How the units are linked:
* | si da
w901 | w103 w363
w358 | w456 w926
w333 | w693 w929
w987 | w528 w227
w988 | w703 w636
w926 | w549 w358
w227 | w304 w987
w229 | w988 w915
w549 | w306 w283
w363 | w334 w901
w814 | w363 w103
w693 | w281 w608
w306 | w227 w528
w500 | w255 w828
w763 | w926 w456
w703 | w987 w304
w828 | w989 w500
w304 | w636 w703
w989 | w862 w637
w528 | w283 w306
w146 | w369 w297
w281 | w637 w862
w608 | w929 w693
w365 | w81 w776
w776 | w333 w365
w283 | w358 w549
w369 | w99 w188
w915 | w814 w229
w81 | w901 w334
w334 | w776 w81
w929 | w365 w333
w99 | w828 w255
w636 | w915 w988
w188 | w297 w369
w255 | w188 w99
w456 | w146 w763
w862 | w608 w281
w637 | w500 w989
w297 | w763 w146
w103 | w229 w814

The rows follow the links: the fewer symbols apart two units are, the more alike their rows tend to be.

Each row is also shifted at random along 2 hidden directions that mean nothing.

Each row, then its unit:
[  19 -131  -64   42   -6  -69  -10  -39  -52  148  -52   11 -106  100   75  -54  -14  -81  100   59   48  -30  103    8  142  -83   47   -8    6   89] | w99
[  -1  -95  -95   38  -19  -51    8  -59  -21  108  -82    1  -50  100   31  -11  -32  -85   74   53   92  -45  157   13  227 -123   21    0   -1  171] | w828
[  97 -142    2  110   16   29   80   45  -57  178  103  -44  -83  -41   -1  -54   60  -32    2   67 -116  -36  -29   48 -271   97  -32   29  -11 -120] | w358
[-165   69 -158  -19   59 -136 -179  -44  -18   68  -34   52  -40  -44    6  -77  -53  -98   28   -4   73  -54   -1  -33  224  -43   10   91  117   25] | w304
[  17  198   94  -77   26   93   63   12   16 -155   69  -17  142   24 -108  105  -26   -9 -108 -106  -16  -39  -40  -66 -123  -15 -115  -25    2  -47] | w901
[ 234  -43   95  113    5  -72  -52   55   28 -101  -64   25  164   65   66   38   31   49   72  -41  -62  125   63    6  -33  -38   24   41 -130   -1] | w693
[ -55   70  -38  -17   61   58  108    9  -88  134  152  -15  -42  -34 -119   13  -12 -150 -118  -37    7 -174  -24  -64 -160   48 -160    5  186  -93] | w227
[ 166  -52   79   13  -38   52   33   -5   77  -49 -119  -18   43   42   41  -17   12  117   28   97   -5  101  -13   41   72  -25  125  -77  -85    3] | w500
[ -79 -132  -40    8  -29  -34  -52   30   35   16  -11  -24 -156  -90  114 -109   50  103   60   72  -60   79 -104   86  -17  118  114   11  -34  -45] | w283
[ 210   47   15   20  -10   63   30  -20  109  120 -123    4  -50  -54   11  -66  -47  -13   -2  184   57  -33  -90  -34   41  -28   85  -43   99  -36] | w297
[  78 -177    0   81   -8   53  134   69  -78  197  133  -47  -84  -14    4  -15   54  -40   15   64  -66  -67   -8   63 -225  101  -10   30    0  -75] | w456
[-174  130   93 -150    6  108  123  -31   -7 -206   57    4   62   54 -103   86   12   43  -91 -110   61  -12  -24  -13   20  -21  -40  -93    4   58] | w81
[  15 -154  -41   56   -5    8  113   11  -59  168   65   -7 -100   48    8  -22   17  -72   57  105    9  -98   70   19  -31  -36   14   -5   -2   44] | w369
[  81  113 -145    0   64 -117 -217  -42   45  120 -104   48  -25 -123   37  -92  -98 -117   25   62   62  -75   -9  -56  193  -31   -2  104  171  -47] | w306
[ 127   22  -38  131   50 -144 -152   63  -40  -48   15   68  165   32   15   40    3  -42   51 -149  -70   70  139  -36  -69  -30 -102  181 -121  -40] | w334

Complete each set of four: the symbols that take the first to the second take the third to the fourth.
Answers are names.
[  -7   22   24  -24   13   33  -43   33   22  -92   45    3  -17 -114   17  -18    7   93  -44  -12  -82   64 -141    6 -131  135    7   34  -18 -132]
to [  98   89  -26   29   48   90   76  -11  -26  205   70  -17  -39  -47  -87  -29  -19 -145  -78   74   29 -162  -67  -50 -155   10  -89  -16  201  -79]
as [-198   50 -120  -29   50 -143 -122   12  -53  -26   35   42   -4    4    6  -19   -7  -48   30 -129   36  -12   60  -30   93   -5  -62  100   22    5]
to w81

[-161  -42   11   -2  -30  -54  -13   -5  -71 -133   84    2   51   86   20   57   44   19   33 -142  -28  104   91    4   -1   14  -40   28 -122   31]
to [ 171  -49   76   -3  -37   79   84    6   69    0 -101  -51   -1   -6   29   -1    8   92   -4  163   -3   20  -76   35  -58  -35  109 -125  -15   35]
as [ 106 -150 -106  143    2 -130  -52   -2  -22  217  -20   23  -84   10   81  -65   18  -54   81  108  -11  -31   64   28   40    5   67   33  -31    1]
to w929

[  39   19   28   21    6   23  110  -63  -55   64   39    0   70  137  -73   30  -11 -141  -36  -35   78  -94  153  -46   -9 -110  -65  -41    2   84]
to [ -52  118   41  -70   -7   11   30  -74    9  -88  -34   11   88   88  -45   58  -23  -66  -49  -69   78  -36  121  -56  143 -118  -24  -43  -27  117]
as [ 301    1  -42  188   53  -76 -111  109   29  125   -9   28   54 -120   26  -93  -16    7   14   40 -133   16  -84  -27 -225   91  -23  138   12 -210]
to w358

[-245   36  -20  -71    1   62  149   19  -87   40  192  -10  -95  -10 -114   38   26  -99  -80  -73   24 -170    8  -23 -160   35 -145  -16  130  -28]
to [-132 -108   53  -96  -84  -41  -58  -43   99 -232 -162  -33  -47   57  150   24   17  208  103   46   16  224    7   92  287  -15  216 -116 -185  134]
as [ -52  -44  101  -77  -76  146  145  -55   82  -17  -74  -74 -108    6   25  -19   31   89  -22  144   51    3 -127   19   45   10  130 -190   21   29]
to w915

[-149   35  -72   24   29  -83  -76   29  -63   16   95   39   26   -3  -32   -8   -7  -63  -27 -150  -22  -49   66  -59  -41   11 -102  113   27  -15]
to [-243   -9  -86  -15    2  -62  -43    3  -81  -88   90   10   19   16  -13   40   29  -16   10 -169   -6   22   70    6   17  -10  -87   78  -48   20]
as [ 115  -75  163   44  -68  142  225   23    0  -58   50  -48   68   77  -43   77   52   65  -30   34  -82   31  -34   29 -242   52    7 -109  -97  -45]
to w500

[ 329  -18   64   67   -4    5  -62   12   74   12 -168    2   78  -10   62   -2   27   42   35  111  -34   96   -4   33   21  -13   77  -31  -43    2]
to [-139   -8 -102    2   27 -166 -195   16  -51  -78  -20   67   46   19   63  -18   -6   23   96 -133    4  119  113  -15  170  -22    6  119 -102   66]
as [ 155  -19   74  117   12  -25    7   61  -10  -52   36   -4  160   75   -7   94   30   26   17 -113  -89   70   77   20 -192   17  -69   72 -152  -45]
to w304

[-219   -4  -23  -27   24  -22   65   65 -110  -23  193   -8   32   35  -71   54   44  -54  -25 -197  -57  -53   73  -13 -140   51 -152   86  -23    8]
to [  65  -14  -40  103   25 -135 -142   13   -9 -108  -39   56  131   48   69   32    6   37  101 -110  -64  128  131   26   43  -23   19  137 -171   23]
as [ -79  -48  -36  -37  -26  -40   29  -70  -31   50  -47    6  -44  121    2    9  -26  -94    7   39  107  -58  110   -5  171 -110   12  -47  -15  152]
to w929

[ 118    7  -39  -20  -31   18  -65  -40  111   54 -194   13  -52  -54   52  -69  -35   34   14  185   72   24 -100   -8  180  -28  154  -84   92   -4]
to [ -17   68 -141   49   71 -136 -162    7  -44   92   42   75   46  -74  -56  -21  -58 -133  -10  -82    6  -54   81  -58   36  -20 -137  147   85  -44]
as [ -32  -24  -30  -25   12  -60 -122   52   65  -52  -67    7  -59 -128  107  -84    8  162   29   55  -55  114 -129   41   30  105  117   60  -12 -102]
to w99

[-138   52 -100  -11   28 -109  -93    0  -69   -6   69   45   32   -5  -32   19    4  -96    9 -162  -19  -63   74  -36  -21  -26 -103  128   42   -7]
to [ 100   44    2   -9   26   73   55  -16   10  136  -36   -1  -63  -75  -37  -26  -31  -79  -62  126   49 -120  -81  -43  -46   -3   -6  -39  170  -27]
as [ -65  115   78  -84   14   64   71  -32    2 -159   14    4  135   92  -77   62  -31  -39  -90 -105   58  -57   12  -54   51  -74  -63  -71   13   63]
to w99

[  10 -125  -99   77    1  -91  -28  -66  -20  137  -69   15 -102   68   91  -55   -7  -52  102  101   69  -32  136   21  173  -93   72   42  -21  113]
to [   5   -2   65  -71  -33  205  229   -7    9   93   73  -92 -108  -29 -117    0   25  -40 -114  109   18 -154 -147    1 -134   37  -17 -130  132  -37]
as [-101   44   62  -58  -32   93  179  -75  -54  -34   89  -20   27  149 -115  119    7  -82  -85  -30   89 -114   91  -40  -27  -88  -73 -101    0  124]
to w500

[ 195  152   41   42   43    4   21  -46  -34  -17   -6   53  193   91  -85   61  -23 -139  -74  -80   35  -68   84  -71  -19 -130 -137   57   -1   33]
to [  21   94   42   -9   11   17  -51   62   50 -147    3   -8   50  -98   20   17   -7  100  -40  -44  -58   63 -104    8 -131   74   -6   26   23 -147]
as [  94  163   32  -19   12  -37 -168   23   63 -120  -67   48  114 -128   29  -14  -28  101   13  -41  -15   93  -84  -19   23   45    5   54  -10 -107]
to w358

